Moves between objects:
from | i x n t z w
j90 | j744 j201 j365 j184 j540 j673
j851 | j180 none j205 j627 j995 none
j378 | j792 j90 j538 j160 j361 j185
j218 | j595 j78 j611 j126 j574 j402
j29 | j248 j138 j314 j255 j637 j448
j255 | j193 j102 j469 j299 j814 j138
j947 | j243 j195 j217 j251 j464 j597
j693 | j351 j675 j750 j181 j216 j682
j595 | j631 j619 j576 j999 j218 j912
j407 | j102 j448 j193 j29 j28 j18
j213 | j759 j378 j912 j459 j88 j131
j167 | j624 j181 j903 j799 j750 j693
j538 | j459 j365 j78 j608 j759 j361
j39 | j472 j854 none j121 j855 j838
j897 | j33 j364 j693 j872 j682 j16
j558 | j232 j454 j597 j840 j53 j539
j792 | j365 j744 j459 j88 j378 j928
j738 | j16 j947 j489 j210 j346 j165
j396 | j121 j380 none j65 j472 j903
j53 | j558 j576 j488 j602 j745 j919
j472 | j396 j236 none j603 j39 j426
j11 | j205 j180 j407 j266 j18 none
j759 | j538 j792 j111 j589 j213 j184
j627 | j174 none j760 j11 j818 none
j394 | j201 j135 j744 j185 j44 j623
j621 | j964 j738 j872 j682 j364 j373
j224 | j464 j991 j738 j243 j165 j927
j201 | j370 j697 j131 j928 j394 j221
j454 | j720 j999 j602 j745 j576 j595
j135 | j697 j257 j370 j673 j381 j299
j815 | j927 j53 j580 j597 j840 j720
j675 | j872 j964 j189 j334 j33 j210
j181 | j885 j334 j587 j331 j189 j675
j697 | j419 j469 j185 j44 j135 j314
j855 | j39 j903 j379 j396 j533 j848
j903 | j854 j587 j472 j380 j426 j750
j205 | j448 j818 j102 j760 j11 j995
j631 | j126 j337 j454 j919 j595 j111
j337 | j137 j402 j999 j218 j619 j459
j346 | j738 j464 j964 j217 j251 j580
j919 | j539 j218 j745 j576 j999 j337
j469 | j623 j240 j673 j381 j257 j814
j750 | j167 j189 j426 j587 j331 j216
j243 | j373 j580 j210 j346 j947 j991
j818 | j627 none j266 j18 j180 none
j361 | j378 j540 j759 j365 j184 j370
j65 | j379 j39 none none j603 j380
j126 | j999 j137 j720 j539 j631 j78
j744 | j131 j370 j160 j361 j90 j44
j611 | j576 j631 j558 j720 j539 j574
j379 | none j472 none none j65 j533
j426 | j903 j624 j39 j236 j838 j331
j576 | j454 j126 j232 j715 j611 j218
j189 | j181 j362 j624 j634 j351 j33
j121 | j603 j533 none j379 j396 j854
j221 | j381 j314 j394 j697 j623 j193
j799 | j848 j331 j380 j426 j587 j181
j912 | j111 j538 j218 j619 j402 j88
j603 | j65 j855 none none j121 j236
j217 | j210 j373 j897 j621 j16 j464
j848 | j838 j750 j533 j903 j799 j885
j18 | j11 j851 j28 j448 j174 none
j999 | j919 j574 j715 j611 j126 j619
j165 | j224 j597 j346 j947 j580 j815
j682 | j897 j210 j216 j675 j489 j738
j402 | j912 j759 j574 j78 j608 j160
j334 | j216 j897 j634 j351 j362 j964
j597 | j991 j602 j464 j195 j488 j53
j464 | j947 j288 j16 j373 j224 j488
j370 | j185 j419 j184 j540 j201 j381
j602 | j840 j715 j288 j927 j232 j576
j928 | j540 j44 j378 j744 j185 j697
j745 | j53 j611 j927 j232 j715 j999
j364 | j621 j346 j675 j489 j210 j243
j872 | j362 j489 j181 j216 j675 j364
j580 | j165 j488 j251 j464 j195 j840
j138 | j28 j11 j814 j102 j760 j627
j240 | j299 j29 j221 j555 j193 j407
j174 | j18 j995 j138 j205 j627 none
j964 | j489 j16 j362 j897 j621 j251
j299 | j314 j248 j381 j257 j240 j102
j760 | j138 j18 j248 j407 j266 j818
j331 | j750 j351 j838 j624 j634 j334
j236 | j380 j848 j121 j855 j854 j624
j362 | j334 j682 j885 j693 j872 j621
j288 | j195 j815 j243 j165 j991 j232
j131 | j184 j185 j88 j378 j744 j394
j111 | j78 j459 j595 j337 j912 j213
j589 | j608 j88 j337 j912 j459 j792
j160 | j88 j184 j608 j759 j365 j90
j991 | j288 j840 j947 j580 j597 j558
j381 | j135 j555 j201 j419 j221 j240
j448 | j266 j627 j637 j138 j205 j851
j137 | j574 j912 j919 j595 j337 j589
j539 | j611 j595 j53 j454 j919 j137
j195 | j580 j927 j373 j224 j288 j602
j459 | j589 j160 j619 j402 j538 j378
j365 | j160 j131 j589 j213 j792 j540
j533 | j855 j426 j65 j472 j380 j799
j540 | j90 j394 j792 j131 j928 j419
j634 | j331 j693 j848 j167 j885 j362
j995 | j851 none j11 j818 none none
j840 | j815 j745 j195 j488 j602 j454
j715 | j745 j539 j815 j558 j720 j126
j351 | j189 j872 j167 j885 j693 j897
j488 | j597 j232 j224 j288 j927 j745
j44 | j394 j381 j90 j370 j673 j469
j838 | j426 j167 j855 j854 j848 j634
j574 | j218 j111 j539 j631 j137 j608
j885 | j634 j216 j799 j750 j181 j872
j623 | j221 j299 j44 j135 j469 j255
j28 | j407 j205 j255 j637 j138 j174
j587 | j799 j634 j236 j838 j624 j189
j232 | j602 j720 j991 j815 j558 j611
j16 | j217 j243 j682 j364 j738 j224
j624 | j587 j885 j854 j848 j167 j351
j102 | j637 j266 j240 j248 j407 j11
j927 | j488 j558 j165 j991 j815 j715
j489 | j682 j217 j334 j33 j964 j346
j248 | j814 j28 j555 j193 j29 j266
j185 | j928 j673 j361 j90 j370 j135
j266 | j760 j174 j29 j28 j448 j180
j210 | j364 j251 j33 j964 j217 j947
j373 | j251 j165 j364 j738 j243 j288
j257 | j469 j193 j419 j221 j555 j248
j419 | j673 j623 j928 j394 j697 j555
j673 | j44 j221 j540 j201 j419 j257
j251 | j346 j224 j621 j16 j373 j195
j314 | j555 j814 j135 j469 j299 j637
j637 | j29 j760 j299 j814 j102 j205
j720 | j715 j919 j840 j53 j454 j631
j184 | j361 j928 j213 j792 j131 j201
j619 | j337 j608 j126 j574 j78 j538
j180 | j818 none j448 j174 j851 none
j380 | j533 j838 j603 j39 j236 j587
j78 | j619 j589 j631 j137 j111 j759
j33 | j675 j621 j351 j362 j897 j217
j814 | j255 j407 j257 j240 j248 j760
j555 | j257 j255 j697 j623 j314 j29
j193 | j240 j637 j623 j314 j255 j28
j608 | j402 j213 j137 j111 j589 j365
j88 | j213 j361 j402 j538 j160 j744
j216 | j693 j33 j331 j189 j334 j489
j854 | j236 j799 j396 j533 j903 j167

The rows follow the links: the fewer symbols apart two objects are, the more alike their rows tend to be.

Each row, then its object:
6 -5 32 -13 11 18 2 -31 16 7 24 -1 2 19 -25 -25 9 0 13 -16 34 -30 7 -21 -22 12 -22 2 -8 -25 43 0 18 -8 -16 7 2 -21 -12 3 21 12 -30: j540
10 3 28 -14 -1 10 -14 -26 16 11 22 -1 5 14 -18 -37 14 -1 29 -16 24 -26 1 -25 -22 5 -31 13 -16 -3 50 -11 18 -7 -14 -1 -8 -19 -3 -5 13 8 -28: j29
-6 5 -32 13 -10 -18 -1 31 -15 -7 -25 3 -1 -20 24 25 -9 1 -14 16 -35 29 -7 22 22 -13 22 -2 8 25 -43 0 -17 8 16 -6 -2 21 12 -3 -21 -12 29: j624
11 5 27 -13 -3 8 -16 -25 17 11 21 -1 7 13 -17 -39 13 -1 30 -16 22 -26 1 -25 -21 4 -33 15 -16 0 50 -12 18 -6 -14 -2 -10 -19 -2 -5 11 8 -27: j138
2 -10 31 -11 17 23 13 -31 13 2 24 -2 -2 21 -27 -14 6 -1 1 -14 38 -28 10 -17 -20 17 -12 -6 -1 -38 33 9 15 -7 -16 11 10 -20 -16 7 26 14 -28: j213
9 2 30 -13 2 13 -10 -29 16 10 22 -2 4 16 -21 -34 12 0 24 -17 28 -28 2 -24 -22 7 -30 10 -14 -10 49 -8 18 -7 -15 1 -6 -21 -6 -3 15 10 -28: j555
-4 -17 24 -6 26 25 29 -25 6 -4 18 -3 -6 21 -25 8 -1 0 -19 -7 37 -21 13 -6 -12 20 6 -19 10 -52 11 20 9 -6 -13 16 19 -14 -20 14 28 14 -18: j337
13 7 24 -13 -7 4 -22 -23 17 12 18 -1 8 10 -14 -41 13 -1 34 -16 16 -22 -2 -26 -21 0 -34 17 -18 9 49 -17 17 -6 -11 -5 -14 -17 1 -8 7 6 -25: j995
-3 9 -32 12 -16 -22 -9 32 -13 -4 -24 2 1 -22 27 16 -7 0 -5 15 -37 29 -9 19 21 -16 15 4 3 34 -37 -6 -17 7 16 -10 -7 21 15 -6 -24 -14 28: j603
8 -2 31 -13 7 16 -3 -31 17 8 24 -1 3 18 -24 -29 10 0 18 -17 32 -30 5 -24 -22 11 -25 5 -10 -18 45 -3 19 -8 -16 4 -1 -21 -10 0 18 11 -30: j44
1 -11 31 -11 18 23 14 -31 13 2 23 -2 -2 21 -27 -11 5 -1 -1 -14 38 -28 10 -16 -20 16 -11 -8 1 -40 32 10 15 -6 -16 12 10 -20 -17 8 26 14 -27: j759
-13 -13 -17 11 14 4 30 14 -14 -13 -13 0 -9 -3 7 44 -14 1 -41 13 -5 16 6 23 16 5 35 -24 20 -25 -46 22 -14 5 7 10 19 13 -7 12 2 -2 19: j927
10 5 28 -14 -2 8 -16 -26 16 12 21 -2 6 14 -17 -38 13 0 30 -17 22 -26 0 -25 -21 4 -33 14 -16 -1 50 -13 18 -7 -13 -2 -9 -19 -3 -5 11 8 -27: j28
10 2 30 -14 0 10 -12 -28 17 11 23 -1 4 14 -19 -36 13 0 27 -16 25 -28 2 -25 -22 6 -30 12 -15 -5 49 -10 18 -6 -14 -1 -8 -20 -5 -4 14 9 -28: j255
2 -10 32 -12 17 22 12 -32 14 3 23 -3 -2 22 -26 -14 6 0 2 -15 38 -29 9 -17 -20 17 -13 -5 -1 -37 35 8 16 -7 -15 11 9 -20 -17 7 25 14 -27: j88
9 0 30 -14 2 12 -9 -28 17 10 23 -2 4 17 -21 -33 13 -1 24 -16 27 -28 3 -24 -22 8 -29 10 -13 -10 48 -7 18 -7 -15 2 -5 -20 -6 -2 15 10 -29: j257
-7 -19 18 -3 27 24 34 -20 2 -7 13 -3 -8 18 -21 19 -5 1 -27 -4 32 -16 13 -1 -7 20 14 -24 14 -52 -1 25 4 -4 -10 18 23 -10 -20 17 25 12 -12: j595
-7 -19 19 -3 27 24 32 -21 3 -7 15 -2 -8 19 -22 16 -3 1 -25 -5 34 -17 13 -2 -9 21 12 -22 13 -52 1 23 6 -4 -11 17 22 -11 -21 16 26 12 -14: j218
-4 7 -32 13 -14 -21 -7 31 -14 -5 -24 2 1 -21 26 20 -8 0 -9 15 -37 29 -9 21 21 -15 18 1 6 30 -39 -4 -17 7 16 -9 -6 21 14 -5 -23 -13 29: j533
-13 -17 -9 9 20 9 35 6 -11 -14 -8 -1 -10 1 -1 41 -12 2 -42 9 5 10 9 19 12 11 34 -27 22 -36 -39 26 -10 2 3 13 22 7 -12 15 9 3 13: j558
1 -12 31 -10 20 24 17 -31 12 0 23 -2 -3 21 -26 -9 5 0 -4 -12 39 -28 11 -15 -19 18 -9 -9 2 -41 29 12 15 -6 -16 12 12 -19 -18 9 26 14 -25: j459
-5 -17 25 -6 25 24 27 -26 7 -3 19 -2 -6 21 -25 6 0 1 -17 -9 36 -22 13 -8 -14 20 3 -18 8 -51 13 19 9 -6 -14 16 18 -15 -21 13 27 13 -20: j619
5 -6 32 -13 12 20 4 -31 15 6 24 -2 1 20 -26 -23 9 -1 10 -16 35 -29 8 -21 -22 14 -20 0 -6 -28 42 3 18 -7 -15 8 5 -21 -12 3 22 12 -29: j131
-2 -15 27 -7 23 25 24 -28 9 -2 21 -3 -4 21 -26 2 1 0 -13 -10 38 -23 12 -10 -15 19 -1 -16 7 -48 19 17 11 -6 -14 15 16 -16 -20 13 27 14 -21: j111
-7 4 -32 13 -8 -17 1 30 -15 -7 -24 2 -2 -20 23 27 -10 0 -17 17 -33 29 -6 23 22 -12 24 -4 8 21 -45 2 -18 8 16 -5 0 21 11 -1 -20 -11 29: j885
-10 -20 12 0 28 22 36 -14 -2 -10 9 -2 -9 15 -17 26 -7 2 -33 0 28 -9 13 4 -2 20 20 -26 17 -52 -12 26 1 -1 -7 18 24 -6 -20 17 22 10 -6: j999
7 -4 32 -13 9 16 -1 -31 16 8 23 -1 2 19 -24 -28 11 -1 17 -16 33 -29 5 -23 -23 12 -24 5 -9 -21 45 -2 17 -7 -16 5 0 -21 -10 1 20 12 -30: j201
6 -6 32 -13 12 19 3 -32 15 6 24 -2 1 20 -26 -23 9 0 11 -16 35 -29 7 -21 -22 14 -20 0 -6 -27 42 2 18 -7 -16 7 3 -21 -12 3 22 13 -29: j744

Each walk starts at a row. The symbols on each line, taken left to right, move it on to the next object.
Each answer is a row, close to the row of the object it stands for.
---
-11 -20 5 4 27 19 37 -8 -5 -12 5 -1 -9 12 -12 33 -10 2 -38 3 21 -4 12 10 1 17 26 -28 19 -49 -22 28 -3 -1 -4 17 25 -1 -18 18 19 8 0
z i w i w x w t 3 -7 32 -13 15 20 8 -32 14 4 25 -2 0 21 -26 -18 7 0 6 -16 37 -29 8 -20 -21 15 -16 -3 -4 -33 37 5 17 -7 -16 9 7 -20 -15 6 24 14 -28
z t i w w n x t 6 -4 33 -13 10 17 1 -31 16 7 24 -2 2 20 -24 -26 10 0 15 -16 34 -30 6 -23 -23 13 -22 2 -8 -24 44 0 18 -7 -16 5 2 -21 -11 2 21 12 -29
---
-13 -13 -15 11 16 5 31 13 -13 -14 -10 0 -9 -3 6 43 -14 2 -41 13 -4 15 7 23 16 7 35 -24 22 -26 -45 23 -14 4 6 11 20 11 -9 14 4 -2 19
t w x i x t w -6 -18 21 -4 27 25 32 -23 4 -5 16 -2 -7 19 -24 13 -3 1 -24 -6 35 -18 14 -4 -10 21 10 -21 12 -52 6 23 7 -4 -11 17 21 -13 -21 15 26 13 -15
i z x i i w 0 -12 31 -11 19 23 16 -31 12 2 23 -3 -3 22 -28 -10 5 0 -3 -13 39 -28 10 -16 -20 17 -10 -9 1 -40 30 10 15 -7 -15 12 11 -19 -18 8 26 13 -25
---
-3 -16 26 -8 25 25 25 -27 8 -2 20 -2 -5 21 -26 4 1 1 -15 -9 38 -23 12 -9 -15 20 3 -16 8 -49 16 18 11 -5 -14 15 18 -16 -20 13 27 14 -20
n z n x t x x i i -5 -18 22 -6 26 25 30 -24 6 -4 16 -3 -7 20 -23 11 -2 1 -22 -7 36 -19 13 -5 -11 21 8 -20 10 -52 9 22 8 -5 -12 17 20 -13 -21 14 27 13 -16
i z x w w n z x w 7 -2 32 -13 8 16 -3 -30 15 8 24 -2 2 18 -23 -29 10 0 17 -16 32 -29 5 -23 -23 11 -25 5 -10 -20 46 -2 19 -7 -16 5 -1 -21 -10 2 19 11 -29
---
-13 -17 -7 8 21 10 35 4 -11 -13 -5 0 -10 4 -3 41 -13 2 -42 9 7 9 9 19 10 11 33 -27 22 -37 -38 26 -10 2 3 13 22 7 -14 15 10 4 11
i i z z i n i w t -13 -15 -14 10 17 5 32 12 -13 -14 -11 0 -9 -2 4 43 -14 2 -41 12 -1 14 7 22 15 8 35 -25 21 -29 -44 23 -13 5 6 11 20 11 -9 14 4 0 17
w z i n z i -13 -15 -12 10 18 7 32 10 -12 -14 -10 0 -11 0 2 42 -14 2 -41 12 1 13 7 21 13 9 35 -26 22 -31 -43 24 -13 3 5 11 21 10 -10 14 5 0 15
---
-14 -12 -18 12 13 2 29 15 -15 -14 -14 0 -9 -5 8 43 -14 1 -39 13 -6 17 5 24 16 5 36 -23 20 -22 -47 21 -16 5 8 9 18 13 -7 12 1 -2 21
w w z z i -9 -19 14 0 27 22 35 -16 0 -9 10 -2 -9 16 -18 24 -7 2 -32 -2 30 -12 14 3 -5 19 19 -24 17 -53 -8 26 2 -3 -8 18 24 -8 -22 17 23 11 -8
w i x i x z x w x 8 -2 31 -13 6 15 -4 -31 17 8 23 -2 2 19 -24 -29 11 -2 19 -16 31 -29 5 -24 -23 10 -25 6 -10 -18 46 -4 18 -7 -16 4 -1 -21 -9 0 19 11 -29
---
-14 -16 -11 8 20 8 34 8 -12 -14 -8 0 -10 1 1 43 -13 1 -42 11 3 11 8 21 12 9 35 -26 22 -33 -41 26 -11 3 4 13 22 9 -12 15 7 2 14
t t w z i z x z -11 -19 8 2 27 20 37 -11 -4 -11 5 -2 -11 12 -13 31 -9 2 -37 1 23 -5 12 7 0 18 25 -28 19 -50 -19 28 -1 -1 -5 18 25 -3 -20 16 20 9 -2
i z w i i i w z -1 -14 28 -9 22 24 21 -30 10 -1 21 -2 -4 23 -25 -3 3 0 -9 -11 39 -25 12 -12 -17 19 -4 -13 5 -45 24 14 13 -7 -15 14 14 -18 -19 11 27 14 -23
---
-2 -15 28 -9 22 25 22 -29 9 -1 21 -2 -4 21 -26 0 3 0 -11 -11 38 -25 12 -11 -16 20 -3 -14 5 -47 21 17 12 -6 -14 14 16 -18 -19 11 28 14 -23
w n n z n -10 -20 10 1 27 21 37 -12 -2 -11 7 -2 -10 14 -15 29 -8 2 -35 0 26 -8 13 7 -1 18 23 -27 18 -51 -15 27 0 -1 -6 18 24 -5 -20 17 22 10 -4
t x n z t t n -13 -11 -20 13 11 0 26 17 -16 -13 -16 0 -8 -6 9 44 -14 2 -38 14 -10 19 5 24 18 3 35 -22 20 -18 -47 20 -16 5 9 8 17 15 -5 11 -1 -3 22
